Read these off the grid that follows. Indices start at 0.
1) Read off the entry just left of -24.
2) Read off the entry at row 1, column 0.
3) Read off the entry in the top-left corner.
4) Read off the bottom-right entry.
5) Read off the bottom-left entry.
6) Read off the entry at row 1, column 2.
[[  9  27  -1   1  -2  -4]
 [-17  28   2  -2   5 -12]
 [-10  31   0   2  -1  -8]
 [-21  20   5  -9  13 -19]
 [-32  -8   9 -21  32 -29]
 [-17  28   2  -2   5 -12]
 [  5 -52  -6 -12  25  -5]
 [-33  23  -2   3   4  -9]
 [ 22 -52  -7 -12  21  -1]
 [ -1 -51  -5 -13  27  -8]
 [-13  33  -2   5  -3  -5]
 [ 12  23   0  -3   1  -6]
 [ -5  33  -2   4  -4  -4]
 [ 40 -24  -3 -12  14  -3]
 [-38   8   1  -5  14 -16]]
1) 40
2) -17
3) 9
4) -16
5) -38
6) 2

x =
[[ 1.016 -0.784 -2.283  0.389  0.300 -0.412 -0.936]
 [ 1.013 -2.532 -2.297  1.811 -0.618  0.051 -0.904]
 [ 0.108 -0.721 -1.698 -0.477  0.210 -0.434 -0.958]
 [ 1.011 -2.400 -2.205  1.901 -0.247 -0.009 -0.991]
 [ 1.031 -0.764 -2.262  0.484  0.327 -0.415 -0.913]]
Rows and columns are numbered from 0.
Read off the entry directly above -0.958.
-0.904
Read off the entry in the bottom-left corner.
1.031
The entry at row 0, column 2 is -2.283
Read off the entry just left of -0.721.
0.108
The top-left entry is 1.016
Read off the entry in row 1 and column 2.
-2.297
The entry in row 2 and column 1: -0.721
The entry at row 1, column 1 is -2.532
Read off the entry directly below -0.618.
0.210
Read off the entry just left of the centre entry.
-1.698
The entry in the top-right corner: -0.936
Read off the entry just right of -2.283.
0.389
The entry just right of the largest entry: -0.247
Read off the entry just left of the largest entry.
-2.205
Read off the entry at the centre.
-0.477
Read off the entry directly below 0.051.
-0.434
Read off the entry in row 1 and column 0.
1.013
The entry directly above 0.484: 1.901
Read off the entry just left of -0.412.
0.300
Read off the entry in the bottom-right corner.
-0.913
The entry just right of -0.618: 0.051
The entry directly below 0.108 is 1.011
The entry just left of 0.051 -> -0.618
Read off the entry in row 0 and column 1.
-0.784
The bottom entry of the column that holds the largest entry: 0.484

Questions about the row below.
1) The entry just left of 2?
2) The entry just right of the smallest entry?
3) The entry just right of -26?
4) The entry just right of 47?
5) The entry just left of -26?
6) The entry just right of -32?
array([-16,   2,  35,  47,  55, -17, -32, -26, -68, -65,  -7,   5])
1) -16
2) -65
3) -68
4) 55
5) -32
6) -26

A =
[[  2  34 -14   9 -66 -21 -37 -27  12 -39 -42  14 -43  -2   2 -30]
 [ 19  30  40  24 -39 -17 -20  27  -8 -18   4  44  39 -33   3  37]
 [ 40  -6  15   3  -6   5 -25  18  25 -12  16  30  19  19   6  17]]
Counting starts at 0.
The entry at row 1, column 0 is 19
The entry at row 0, column 2: -14
The entry at row 0, column 1: 34
The entry just left of the smallest entry -> 9
Report the entry in row 0 and column 0.
A: 2
The bottom-left entry is 40
The entry just left of the largest entry -> 4
Report the entry in row 1 and column 1.
A: 30
The entry just right of the largest entry -> 39
The entry directly below the largest entry -> 30
Report the bottom-right entry.
A: 17
The entry at row 2, column 2 is 15
Report the top entry of the column that holds the smallest entry.
A: -66
The entry just left of 18 is -25
The largest entry -> 44
Report the entry in row 1 and column 2.
A: 40

[[  5  13   5 -18   1  15  32  -5]
 [  2  40  34  21  -1 -12  40 -35]
 [ -1 -16  20  24  -1  -6  13  10]
 [-38 -10  -6   3  -1 -22 -41  13]
 [-18  18 -71 -17 -10 -14  11   8]
 [  7 -11 -27  -6  21 -14   1   8]
 [-31  10  67  -1  27  -9 -12  12]
 [-49   3 -24  -5 -19   2  13 -17]
 [ 44  25 -16  -3  26  27   7 -46]
 [  0   6 -62   0 -21   2  21   9]
 [  1  -9  -6 -15  -4   4  10  -7]
 [-44  15 -40  18  -2 -22 -63 -14]
 [  1   0  36  -4  11  40  17  11]
 [ -7 -34   9   1  16 -26   8   5]
 [-44 -25  34   0 -10  11  -9  28]
 [ 10 -17  61 -10 -10 -26  -6   3]]
Counting starts at 0.
Read off the entry just right of the largest entry.
Answer: -1
The entry just left of the largest entry -> 10
The top-right entry -> -5
Read off the entry at row 1, column 0.
Answer: 2
Read off the entry at row 0, column 2.
Answer: 5
Read off the entry in row 0 and column 0.
Answer: 5
The entry in the bottom-right corner: 3
The entry directly below -71 -> -27
Read off the entry directly above the smallest entry.
Answer: -6
Read off the entry in row 2 and column 1.
Answer: -16
Read off the entry just right of 20.
Answer: 24
The entry in row 2 and column 0 -> -1
Read off the entry just right of the smallest entry.
Answer: -17
Read off the entry at row 1, column 2.
Answer: 34
Read off the smallest entry.
Answer: -71
The entry directly below -41 is 11
The entry in the bottom-left corner: 10
The entry in row 0 and column 1 -> 13
The largest entry is 67
Read off the entry directly above -15.
Answer: 0
Read off the entry just left of 16.
Answer: 1
The bottom entry of the column that holds the largest entry is 61
The entry just left of the smallest entry -> 18
The entry directly below the largest entry is -24
Read off the entry just right of -49.
Answer: 3
The entry in row 2 and column 2: 20
